Below is a small trained network, with its code and all its weights. Each question gives an input and a class and asks what happens when units are switched off, that is, made to give their printed mean instead of their output.

import numpy as np


def w(rows, s, z=0):
    codes = np.array(rows[::2]) - 128.0
    scale = np.full(codes.shape[1], s)
    scale[-1] = z or s
    return codes * scale


def norm(h):
    return h / np.sqrt((h * h).mean(-1, keepdims=True) + 1e-5)


def f(y):
    return np.maximum(y, 0)


def log_softmax(a):
    a = a - a.max(-1, keepdims=True)
    return a - np.log(np.exp(a).sum(-1, keepdims=True))


def net(x, mask):
    res = np.array(x, float).reshape(1, 7) / 4 @ E
    u = 0
    for l in range(2):
        y = f(norm(res) @ A[l][:, :-1].T + A[l][:, -1])
        res = res + np.where(mask[u : u + 6], y, B[l][:, -1]) @ B[l][:, :-1]
        u += 6
    return log_softmax(norm(res)[-1] @ U[:, :-1].T + U[:, -1])


A, B = {}, {}
E = w([
[64,168,80,51,104,253,171,153,96],'x0',
[99,120,169,136,122,124,135,140,125],'x1',
[122,127,130,140,136,134,131,136,123],'x2',
[116,131,129,122,123,122,122,129,122],'x3',
[109,126,115,122,130,108,139,128,110],'x4',
[136,139,133,129,109,127,115,119,130],'x5',
[141,10,117,99,114,171,66,150,17],'x6',
],0.0057)
A[0] = w([
[175,28,163,189,141,83,41,91,80,5],'0.n1',
[82,214,115,115,139,167,151,94,178,77],'0.n2',
[230,80,187,143,195,98,63,130,58,37],'0.n3',
[104,140,111,90,88,254,151,83,126,109],'0.n4',
[115,122,116,151,218,124,150,63,126,40],'0.n5',
[105,181,114,157,150,58,42,115,230,200],'0.n6',
],0.0055,0.0023)
B[0] = w([
[172,206,59,161,124,100,112,190,63,253],'0.n1',
[44,247,126,168,153,151,205,252,151,209],'0.n2',
[115,185,19,193,35,95,181,128,14,236],'0.n3',
[83,72,119,66,128,153,71,161,127,222],'0.n4',
[254,142,157,164,145,185,69,162,189,141],'0.n5',
[96,77,221,154,198,76,161,101,159,243],'0.n6',
],0.0065,0.0057)
A[1] = w([
[64,255,113,149,104,88,136,185,195,242],'1.n1',
[175,94,159,200,186,63,116,103,207,97],'1.n2',
[151,113,174,179,177,63,109,63,164,4],'1.n3',
[150,33,129,125,76,161,107,112,61,251],'1.n4',
[134,86,208,149,226,47,166,87,160,186],'1.n5',
[154,134,86,190,158,22,109,135,98,221],'1.n6',
],0.0072,0.0021)
B[1] = w([
[189,177,205,114,210,157,226,139,140,254],'1.n1',
[40,34,176,96,29,93,144,2,202,197],'1.n2',
[186,122,205,80,110,147,89,53,249,179],'1.n3',
[109,82,87,125,197,139,5,128,103,195],'1.n4',
[195,21,74,45,37,128,47,31,171,214],'1.n5',
[179,140,167,194,75,103,141,72,171,241],'1.n6',
],0.0062,0.0092)
U = w([
[192,53,172,88,58,72,139,54,223,255],'0',
[213,115,30,213,40,51,45,136,30,85],'1',
[81,225,168,48,212,227,222,247,207,40],'2',
[54,43,33,36,151,210,1,210,70,174],'3',
],0.0063,0.0025)

Each question gives the input, the list of numbers given to net, and the class t.
The units are the neurons (one row each of A and B). Each row of codes is followed by its name. A weight is (code - 128) times the scale printed after its matrix; where a second scale follows, it is the last column's (A, B and U).
mask holds one flag per neuron, layer by layer. A switched-off neuron (its flag False) gives its mean, the last column of its row in B, instead of its output. The means were averaged over made-up inputs and are rounded, as every weight is.
A unit's drop is (log p(t) with every unit on - log p(t) with that unit switched off) / (log p(t) with every unit on - log p(t) with every unit switched off).
The circuit of an input: a set's keep is (log p(t) with only the set's units on - log p(t) with every unit switched off) / (log p(t) with every unit on - log p(t) with every unit switched off). Starting from all 12 units, units are removed one at a time, each time the one whose removal leaves the highest keep (on an exact tie, the one counted first), for as long as the keep stays at least 0.8.
circuit, biggest first: the units of the circuit, biggest drop first
top k neurons: the k neurons with the biggest drops, biggest first
k most important neurons of layer l: the k neurons of layer l with the biggest drops, biggest first
drop of u: that unit's drop, to one decimal
input [2,-4,-1,7,3,8,-4], class 2: circuit, biggest first : [0.n2]
input [-7,-4,1,1,-1,-7,2], class 1: 2 most important neurons of layer 0 : [0.n3; 0.n1]
input [1,-7,6,-1,-7,-1,4], class 3: circuit, biggest first : [1.n4; 0.n4]
input [-7,2,7,4,-2,-4,1], class 1: top 2 neurons : [0.n3; 0.n1]
input [-8,8,7,5,8,-8,3], class 1: top 2 neurons : [0.n3; 0.n1]
input [1,-1,2,4,-2,-3,5], class 3: 2 most important neurons of layer 1 : [1.n4; 1.n6]
input [0,8,6,3,1,-7,2], class 1: 2 most important neurons of layer 0 : [0.n2; 0.n4]
input [4,-3,-6,5,3,-5,0], class 2: top 2 neurons : [0.n2; 1.n5]
input [-8,1,-4,-2,-7,-4,3], class 1: drop of 0.n3 : 0.7
input [-3,5,4,6,-3,-4,5], class 1: drop of 0.n4 : 0.0
input [3,8,2,6,-1,5,-6], class 2: drop of 0.n2 : 0.1
